Below is a small trained network, with its code and all its weights. Each question gives an input and a target symbol and asks what happens when units are switched off, that is, made to give their printed mean instead of their output.

import numpy as np


def w(rows, s, z=0):
    codes = np.array(rows[::2]) - 128.0
    scale = np.full(codes.shape[1], s)
    scale[-1] = z or s
    return codes * scale


def norm(h):
    return h / np.sqrt((h * h).mean(-1, keepdims=True) + 1e-5)


def f(y):
    return y / 2 * (1 + np.tanh(0.7978845608 * (y + 0.044715 * y**3)))


def softmax(a):
    e = np.exp(a - a.max(-1, keepdims=True))
    return e / e.sum(-1, keepdims=True)


def log_softmax(a):
    a = a - a.max(-1, keepdims=True)
    return a - np.log(np.exp(a).sum(-1, keepdims=True))


def net(x, mask):
    ids = ['ΔΘΛΣΨΩεζημξπτ'.index(c) for c in x.split()]
    T = len(ids)
    res = E[ids] + P[:T]
    u = 0
    for l in range(2):
        r = norm(res)
        for j in range(2):
            rows = slice(4 * j, 4 * j + 4)
            q, k, v = (r @ M[l][rows].T for M in (Q, K, V))
            z = softmax(np.where(np.tri(T) > 0, q @ k.T / 4**0.5, -1e9)) @ v
            o = O[l][rows]
            res = res + np.where(mask[u + j], z, o[:, -1]) @ o[:, :-1]
        u += 2
        y = f(norm(res) @ A[l][:, :-1].T + A[l][:, -1])
        res = res + np.where(mask[u : u + 8], y, B[l][:, -1]) @ B[l][:, :-1]
        u += 8
    return log_softmax(norm(res)[-1] @ U[:, :-1].T + U[:, -1])


Q, K, V, O, A, B = {}, {}, {}, {}, {}, {}
E = w([
[92,61,93,169],'Δ',
[97,152,143,122],'Θ',
[184,91,160,51],'Λ',
[135,74,84,190],'Σ',
[59,132,134,149],'Ψ',
[140,154,52,207],'Ω',
[125,197,112,162],'ε',
[178,152,114,93],'ζ',
[83,149,177,148],'η',
[151,152,140,119],'μ',
[120,153,144,126],'ξ',
[152,112,3,153],'π',
[119,42,118,104],'τ',
],0.028)
P = w([
[121,145,143,113],'0',
[211,119,134,131],'1',
[47,123,72,53],'2',
[121,146,147,112],'3',
[177,105,176,177],'4',
[26,140,103,3],'5',
[121,143,148,110],'6',
[171,104,183,186],'7',
],0.02)
Q[0] = w([
[100,107,185,71],'L0H1',
[96,209,108,110],'L0H1',
[220,203,125,124],'L0H1',
[152,109,20,198],'L0H1',
[112,207,112,72],'L0H2',
[196,42,255,103],'L0H2',
[165,106,66,143],'L0H2',
[134,115,142,133],'L0H2',
],0.032)
K[0] = w([
[105,84,168,107],'L0H1',
[77,158,137,140],'L0H1',
[177,206,125,213],'L0H1',
[148,144,3,160],'L0H1',
[138,207,119,114],'L0H2',
[163,25,218,44],'L0H2',
[177,94,61,146],'L0H2',
[130,116,140,120],'L0H2',
],0.031)
V[0] = w([
[128,133,32,189],'L0H1',
[158,82,107,118],'L0H1',
[148,101,192,65],'L0H1',
[165,87,117,94],'L0H1',
[145,125,69,224],'L0H2',
[97,16,85,106],'L0H2',
[138,109,85,181],'L0H2',
[164,253,163,175],'L0H2',
],0.0048)
O[0] = w([
[162,67,131,139,2],'L0H1',
[146,113,152,103,58],'L0H1',
[101,173,148,109,189],'L0H1',
[149,112,162,96,72],'L0H1',
[106,132,70,184,56],'L0H2',
[138,24,110,160,79],'L0H2',
[115,118,87,167,75],'L0H2',
[109,255,134,110,168],'L0H2',
],0.0069,0.00074)
A[0] = w([
[66,115,187,186,87],'L0N1',
[139,57,107,171,251],'L0N2',
[175,125,121,189,65],'L0N3',
[142,48,179,127,131],'L0N4',
[3,96,87,37,58],'L0N5',
[111,124,95,201,201],'L0N6',
[29,94,50,109,250],'L0N7',
[137,149,135,207,36],'L0N8',
],0.03,0.0031)
B[0] = w([
[184,81,134,154,187],'L0N1',
[104,99,133,190,217],'L0N2',
[176,103,119,147,169],'L0N3',
[146,77,168,88,206],'L0N4',
[3,141,115,174,255],'L0N5',
[103,210,114,91,179],'L0N6',
[121,87,109,24,230],'L0N7',
[176,157,121,138,167],'L0N8',
],0.047,0.017)
Q[1] = w([
[176,183,204,148],'L1H1',
[152,176,86,253],'L1H1',
[126,188,91,87],'L1H1',
[79,142,189,151],'L1H1',
[132,154,114,201],'L1H2',
[159,126,64,136],'L1H2',
[73,176,192,189],'L1H2',
[109,82,98,132],'L1H2',
],0.045)
K[1] = w([
[164,205,220,144],'L1H1',
[126,206,93,255],'L1H1',
[134,187,76,81],'L1H1',
[55,127,163,132],'L1H1',
[129,139,81,191],'L1H2',
[117,118,81,136],'L1H2',
[93,168,193,212],'L1H2',
[87,80,156,127],'L1H2',
],0.04)
V[1] = w([
[144,107,92,97],'L1H1',
[85,152,177,136],'L1H1',
[48,180,121,55],'L1H1',
[152,114,103,122],'L1H1',
[125,79,185,187],'L1H2',
[120,110,152,143],'L1H2',
[129,158,167,131],'L1H2',
[136,176,248,166],'L1H2',
],0.016)
O[1] = w([
[117,105,122,104,150],'L1H1',
[162,138,147,173,138],'L1H1',
[252,178,158,128,111],'L1H1',
[112,122,117,108,125],'L1H1',
[111,94,236,112,253],'L1H2',
[131,108,158,125,191],'L1H2',
[124,144,121,77,90],'L1H2',
[104,143,183,14,83],'L1H2',
],0.015,0.0026)
A[1] = w([
[44,165,85,176,5],'L1N1',
[239,68,104,77,114],'L1N2',
[168,76,104,1,60],'L1N3',
[61,68,41,78,103],'L1N4',
[75,200,98,154,1],'L1N5',
[211,30,68,25,73],'L1N6',
[165,14,128,43,68],'L1N7',
[188,2,168,198,51],'L1N8',
],0.033,0.0099)
B[1] = w([
[52,120,92,47,181],'L1N1',
[165,183,70,131,189],'L1N2',
[18,117,118,121,162],'L1N3',
[81,138,72,193,227],'L1N4',
[151,60,177,160,158],'L1N5',
[199,26,168,87,188],'L1N6',
[255,91,174,95,208],'L1N7',
[69,240,118,180,254],'L1N8',
],0.061,0.023)
U = w([
[91,59,203,253,18],'Δ',
[104,238,114,20,45],'Θ',
[188,86,175,37,194],'Λ',
[55,224,197,179,77],'Σ',
[169,111,63,13,108],'Ψ',
[168,110,44,246,29],'Ω',
[188,176,37,100,107],'ε',
[179,42,40,126,63],'ζ',
[115,217,221,33,116],'η',
[159,28,115,151,106],'μ',
[66,120,196,51,254],'ξ',
[77,135,40,162,198],'π',
[162,127,244,168,185],'τ',
],0.014,0.0059)

Each question gives the input, a string of symbols that net reads in full, and the target symbol t.
The units are the heads (4 rows each of Q, K, V and O) and the neurons (one row each of A and B). Each row of codes is followed by its name. A weight is (code - 128) times the scale printed after its matrix; where a second scale follows, it is the last column's (O, A, B and U).
mask holds one flag per unit, layer by layer, with each layer's heads first. A switched-off unit (its flag False) gives its mean, the last column of its rows in O or B, instead of its output. The means were averaged over made-up inputs and are rounded, as every weight is.
A unit's drop is (log p(t) with every unit on - log p(t) with that unit switched off) / (log p(t) with every unit on - log p(t) with every unit switched off).
The circuit of an input: a set's keep is (log p(t) with only the set's units on - log p(t) with every unit switched off) / (log p(t) with every unit on - log p(t) with every unit switched off). Starting from the 12 units with the biggest drops (on a tie, the unit counted first), units are removed one at a time, each time the one whose removal leaves the highest keep (on an exact tie, the one counted first), for as long as the keep stays at least 0.8.
circuit, biggest first: the units of the circuit, biggest drop first
top k neurons: the k neurons with the biggest drops, biggest first
k most important neurons of layer l: the k neurons of layer l with the biggest drops, biggest first
input Θ Ψ ζ ζ Θ ε Θ ξ, target ε: circuit, biggest first	(L0N5)
input Λ Θ Θ Ψ Ω Θ μ, target Θ: 4 most important neurons of layer 1	(L1N4, L1N7, L1N8, L1N3)
input Θ Θ ζ τ ζ τ ξ Δ, target τ: circuit, biggest first	(L0N4, L1N7, L1N8)
input Σ Ω Δ τ Λ μ τ Ψ, target τ: circuit, biggest first	(L0N5, L1N7, L1N8)
input ξ η ε η, target Σ: top 4 neurons	(L0N7, L0N1, L0N6, L0N4)
input η π Δ Θ Σ, target Σ: top 3 neurons	(L0N2, L0N7, L1N8)
input Λ Ψ Δ ε η ξ Θ, target ξ: top 4 neurons	(L0N7, L1N1, L1N8, L1N4)
input Ω τ Σ μ, target Θ: 3 most important neurons of layer 0	(L0N7, L0N1, L0N4)
input τ π ζ Λ ζ, target Λ: 2 most important neurons of layer 0	(L0N5, L0N4)
input Ω Θ μ Δ η Θ μ Ψ, target ε: 2 most important neurons of layer 1	(L1N2, L1N4)
input η η Θ ζ, target Ψ: top 3 neurons	(L0N2, L0N5, L1N8)
input ε Ω Δ ε Σ, target Σ: top 3 neurons	(L0N7, L0N2, L1N8)
input ε Θ η Ψ Δ ζ ε Ψ, target ε: top 4 neurons	(L0N5, L1N2, L0N1, L1N8)
input Ψ π Σ Σ, target Ω: top 3 neurons	(L0N2, L0N5, L1N8)
input Ω ξ Ω ζ, target Ψ: 2 most important neurons of layer 0	(L0N2, L0N1)
input τ η τ ζ μ, target τ: top 2 neurons	(L0N4, L0N5)
input Λ ε η ζ τ, target τ: 2 most important neurons of layer 1	(L1N7, L1N8)
input η η Ω ε μ, target ε: top neuron	(L0N5)
input Θ Ψ Θ τ ζ, target τ: 2 most important neurons of layer 0	(L0N4, L0N5)
input Θ μ ε Ω Θ ζ ξ, target η: 4 most important neurons of layer 0	(L0N7, L0N5, L0N2, L0N4)
input ζ Θ Θ ε Θ, target ε: top 4 neurons	(L0N5, L0N2, L0N7, L1N2)
input π η Ψ Δ, target μ: 4 most important neurons of layer 0	(L0N7, L0N4, L0N2, L0N5)
input Ψ Θ η Σ ε ε ζ ε, target ε: top 3 neurons	(L0N5, L0N7, L1N8)
input η η τ η ξ μ τ Ψ, target τ: 4 most important neurons of layer 0	(L0N4, L0N5, L0N7, L0N2)
